Here is a tiny trained network, its code and every weight. The questions are about switching its units off for an input and a class, where a switched-off unit gives its printed mean instead of its output.

import numpy as np


def w(rows, s, z=0):
    codes = np.array(rows[::2]) - 128.0
    scale = np.full(codes.shape[1], s)
    scale[-1] = z or s
    return codes * scale


def f(y):
    return y / 2 * (1 + np.tanh(0.7978845608 * (y + 0.044715 * y**3)))


def log_softmax(a):
    a = a - a.max(-1, keepdims=True)
    return a - np.log(np.exp(a).sum(-1, keepdims=True))


def net(x, mask):
    res = np.array(x, float).reshape(1, 4) / 4 @ E
    y = f(res @ A[0][:, :-1].T + A[0][:, -1])
    res = res + np.where(mask, y, B[0][:, -1]) @ B[0][:, :-1]
    return log_softmax(res[-1] @ U[:, :-1].T + U[:, -1])


A, B = {}, {}
E = w([
[44,133,118,48,156,2],'x0',
[157,242,117,146,219,119],'x1',
[111,134,127,129,125,141],'x2',
[116,88,220,103,215,186],'x3',
],0.0099)
A[0] = w([
[171,170,4,146,78,77,51],'n1',
[44,97,113,56,208,164,158],'n2',
[142,74,158,87,84,125,253],'n3',
[78,132,139,28,99,114,160],'n4',
[184,118,125,177,110,169,70],'n5',
[71,185,72,140,44,116,75],'n6',
[129,111,192,121,184,140,238],'n7',
[148,118,224,56,154,173,122],'n8',
[129,172,153,109,30,110,97],'n9',
[155,40,135,146,49,143,217],'n10',
[101,92,118,156,170,73,97],'n11',
[98,173,135,60,185,1,107],'n12',
[191,142,72,151,72,92,208],'n13',
[155,178,98,137,215,114,105],'n14',
[109,207,113,179,181,126,2],'n15',
[165,118,151,221,123,215,164],'n16',
[197,235,75,137,186,157,180],'n17',
[145,128,60,197,165,200,71],'n18',
],0.0094,0.0047)
B[0] = w([
[117,157,237,91,123,151,217],'n1',
[138,175,206,136,157,86,205],'n2',
[104,120,78,147,193,209,215],'n3',
[134,127,169,243,177,129,203],'n4',
[159,148,195,216,96,94,178],'n5',
[170,139,221,96,141,134,189],'n6',
[175,161,136,80,176,168,207],'n7',
[124,220,208,28,87,159,194],'n8',
[90,120,173,93,132,122,159],'n9',
[53,108,147,130,253,137,242],'n10',
[168,107,149,121,111,68,150],'n11',
[166,99,180,206,137,93,255],'n12',
[108,196,182,51,207,154,220],'n13',
[108,30,100,166,152,228,185],'n14',
[87,69,175,143,87,228,161],'n15',
[176,172,187,185,146,59,241],'n16',
[40,106,138,107,223,206,238],'n17',
[155,90,176,224,92,95,182],'n18',
],0.0081,0.0092)
U = w([
[145,126,193,212,98,74,105],'0',
[113,204,205,18,101,135,84],'1',
[31,53,143,134,144,169,109],'2',
[95,167,142,128,150,111,254],'3',
[125,181,89,109,148,110,172],'4',
[120,96,124,117,2,124,89],'5',
[102,145,66,164,29,92,89],'6',
[156,79,97,86,9,134,91],'7',
],0.009,0.0085)

Each question gives the input, the list of numbers given to net, and the class t.
The units are the neurons (one row each of A and B). Each row of codes is followed by its name. A weight is (code - 128) times the scale printed after its matrix; where a second scale follows, it is the last column's (A, B and U).
mask holds one flag per neuron, in row order. A switched-off neuron (its flag False) gives its mean, the last column of its row in B, instead of its output. The means were averaged over made-up inputs and are rounded, as every weight is.
A unit's drop is (log p(t) with every unit on - log p(t) with that unit switched off) / (log p(t) with every unit on - log p(t) with every unit switched off).
The circuit of an input: a set's keep is (log p(t) with only the set's units on - log p(t) with every unit switched off) / (log p(t) with every unit on - log p(t) with every unit switched off). Starting from the 12 units with the biggest drops (on a tie, the unit counted first), units are removed one at a time, each time the one whose removal leaves the highest keep (on an exact tie, the one counted first), for as long as the keep stays at least 0.8.
circuit, biggest first: the units of the circuit, biggest drop first
most important unit: the unit with the biggest drop
top k neurons: the k neurons with the biggest drops, biggest first
drop when u is switched off: that unit's drop, to one decimal
input [0,-3,-2,0], class 4: top 2 neurons => (n17, n14)
input [3,-4,-5,5], class 1: top 2 neurons => (n8, n14)
input [-3,5,1,-7], class 1: top 2 neurons => (n1, n13)
input [5,-1,1,-6], class 1: top 2 neurons => (n1, n13)
input [4,5,-4,-1], class 2: most important unit => n14
input [5,-3,2,4], class 0: circuit, biggest first => (n4, n17)
input [4,6,6,-4], class 2: top 4 neurons => (n14, n17, n15, n16)
input [4,5,-5,2], class 2: circuit, biggest first => (n14, n16)
input [-6,-5,5,5], class 0: top 4 neurons => (n16, n5, n17, n13)
input [3,7,-3,-7], class 1: top 3 neurons => (n1, n13, n6)
input [7,4,7,-7], class 0: top 4 neurons => (n12, n4, n8, n7)
input [2,5,-3,3], class 2: top 3 neurons => (n14, n16, n17)
input [-3,6,-4,5], class 2: top 2 neurons => (n14, n17)
input [8,7,-5,8], class 0: most important unit => n12
input [-2,6,1,-5], class 2: top 2 neurons => (n17, n14)
input [-2,8,7,-5], class 2: top 2 neurons => (n17, n14)
input [1,8,-4,-7], class 2: circuit, biggest first => (n14, n17)
input [7,7,-4,1], class 0: drop when n15 is switched off => -0.1
input [-5,-1,0,3], class 0: drop when n5 is switched off => 0.3
input [-8,8,6,4], class 0: circuit, biggest first => (n18)
input [-3,1,-3,7], class 1: drop when n8 is switched off => 0.5
